Here is a tiny trained network, its code and every weight. The questions are about switching its units off for an input and a class, where a switched-off unit gives its printed mean instead of its output.

import numpy as np


def w(rows, s, z=0):
    codes = np.array(rows[::2]) - 128.0
    scale = np.full(codes.shape[1], s)
    scale[-1] = z or s
    return codes * scale


def f(y):
    return y / 2 * (1 + np.tanh(0.7978845608 * (y + 0.044715 * y**3)))


def log_softmax(a):
    a = a - a.max(-1, keepdims=True)
    return a - np.log(np.exp(a).sum(-1, keepdims=True))


def net(x, mask):
    res = np.array(x, float).reshape(1, 3) / 4 @ E
    y = f(res @ A[0][:, :-1].T + A[0][:, -1])
    res = res + np.where(mask, y, B[0][:, -1]) @ B[0][:, :-1]
    return log_softmax(res[-1] @ U[:, :-1].T + U[:, -1])


A, B = {}, {}
E = w([
[165,168,127,88,103,8,140,122,163,143,116],'x0',
[84,115,51,126,63,118,89,91,154,73,155],'x1',
[106,53,78,61,117,94,149,153,115,192,177],'x2',
],0.013)
A[0] = w([
[108,52,90,167,144,221,104,196,54,113,96,119],'n0',
[204,143,120,184,82,39,139,118,182,154,157,92],'n1',
[110,56,101,102,154,90,198,152,73,118,183,113],'n2',
[106,94,69,155,54,114,101,63,162,111,117,120],'n3',
[148,192,217,217,58,114,134,5,159,102,80,99],'n4',
[97,245,95,182,147,189,142,120,125,104,44,115],'n5',
[83,90,110,136,164,202,105,104,50,106,108,87],'n6',
[158,175,124,130,84,57,147,129,189,148,135,94],'n7',
[110,212,206,124,103,122,121,81,152,57,77,120],'n8',
[176,110,174,150,255,125,197,220,126,194,94,117],'n9',
[150,184,112,119,158,152,110,104,130,83,120,246],'n10',
[54,83,62,146,83,130,85,117,208,92,119,143],'n11',
[118,67,91,56,116,113,143,151,137,186,178,113],'n12',
[44,50,162,178,156,187,105,121,121,106,148,112],'n13',
[118,50,103,111,124,115,157,144,114,172,164,151],'n14',
[92,52,140,117,103,82,152,219,80,168,174,112],'n15',
[172,157,108,116,92,41,117,111,169,114,135,134],'n16',
[68,120,88,214,168,192,157,148,118,140,186,166],'n17',
[55,155,55,160,69,116,64,23,118,128,153,95],'n18',
[111,58,110,99,60,119,181,163,121,230,171,132],'n19',
[148,155,142,105,94,70,173,112,216,195,46,92],'n20',
[86,110,69,63,94,135,107,94,129,107,166,105],'n21',
[142,204,102,82,92,85,178,153,148,139,90,226],'n22',
[54,87,120,72,130,104,111,154,128,173,155,76],'n23',
[183,159,206,88,213,145,125,136,63,244,65,97],'n24',
[159,153,179,164,147,135,11,125,145,94,104,141],'n25',
[91,163,103,76,77,149,55,61,190,54,157,111],'n26',
],0.0077,0.013)
B[0] = w([
[106,46,215,81,79,87,129,65,143,98,187,202],'n0',
[74,110,182,89,78,61,181,119,166,28,188,172],'n1',
[171,150,134,140,127,146,105,175,183,78,83,175],'n2',
[113,171,71,188,138,104,175,116,79,151,103,190],'n3',
[178,116,107,123,128,158,86,211,177,30,85,211],'n4',
[181,114,110,110,115,142,100,168,175,47,65,197],'n5',
[88,70,186,81,35,53,186,129,110,65,174,170],'n6',
[55,105,180,69,49,81,169,113,138,34,196,173],'n7',
[143,132,126,118,93,136,97,155,169,100,35,202],'n8',
[83,188,47,229,135,66,196,137,29,160,127,215],'n9',
[168,104,93,132,179,193,66,121,168,227,133,255],'n10',
[119,191,78,190,158,111,170,89,85,202,135,210],'n11',
[185,116,112,122,148,171,104,191,155,71,100,196],'n12',
[131,54,179,81,22,81,181,108,161,128,174,185],'n13',
[197,122,113,123,157,163,54,167,147,117,142,196],'n14',
[154,140,58,113,135,162,103,190,154,59,55,183],'n15',
[123,92,167,90,66,79,151,85,119,135,198,202],'n16',
[102,65,162,93,65,108,102,67,175,172,154,207],'n17',
[107,190,27,194,131,93,212,120,88,121,95,192],'n18',
[167,142,93,108,134,162,81,181,183,111,85,210],'n19',
[59,89,165,78,60,51,162,97,128,42,186,174],'n20',
[120,164,91,149,129,110,119,167,104,115,113,178],'n21',
[124,14,164,69,130,146,118,85,151,250,138,247],'n22',
[112,156,129,146,108,111,132,160,178,19,88,159],'n23',
[86,206,45,255,96,52,171,136,69,120,133,205],'n24',
[155,119,120,134,87,146,99,194,160,144,102,193],'n25',
[99,202,54,201,136,96,145,135,75,139,106,197],'n26',
],0.0081,0.012)
U = w([
[175,125,125,127,119,142,76,179,164,81,100,103],'0',
[105,165,101,181,117,110,179,120,67,145,129,124],'1',
[99,81,184,98,83,109,154,89,141,106,171,73],'2',
[160,92,136,115,155,153,68,96,142,251,138,255],'3',
[103,149,139,129,166,144,126,115,113,109,138,90],'4',
],0.017,0.0067)

Each question gives the input, the list of numbers given to net, and the class t.
The units are the neurons (one row each of A and B). Each row of codes is followed by its name. A weight is (code - 128) times the scale printed after its matrix; where a second scale follows, it is the last column's (A, B and U).
mask holds one flag per neuron, in row order. A switched-off neuron (its flag False) gives its mean, the last column of its row in B, instead of its output. The means were averaged over made-up inputs and are rounded, as every weight is.
A unit's drop is (log p(t) with every unit on - log p(t) with that unit switched off) / (log p(t) with every unit on - log p(t) with every unit switched off).
unit that matters most: the unit with the biggest drop
k most important neurons: the k neurons with the biggest drops, biggest first
drop of u: that unit's drop, to one decimal
input [-8,7,4], class 2: unit that matters most : n0
input [8,-1,8], class 0: 3 most important neurons : [n19 n12 n15]
input [-8,8,0], class 1: 4 most important neurons : [n18 n11 n26 n3]
input [-4,8,8], class 0: 3 most important neurons : [n12 n19 n14]
input [-2,-6,-5], class 1: 2 most important neurons : [n9 n24]
input [4,8,-7], class 1: 2 most important neurons : [n26 n18]
input [-3,-2,3], class 3: 2 most important neurons : [n4 n5]
input [6,-7,2], class 1: 2 most important neurons : [n9 n24]
input [1,-6,4], class 1: 2 most important neurons : [n9 n24]
input [-7,-5,6], class 2: 4 most important neurons : [n0 n13 n17 n6]
input [3,-3,-1], class 3: 3 most important neurons : [n22 n18 n26]
input [-7,3,-6], class 2: drop of n17 : 0.3
input [3,4,3], class 1: drop of n10 : 0.2
input [4,-6,7], class 0: drop of n19 : 0.2
input [2,5,4], class 1: most important neuron : [n11]
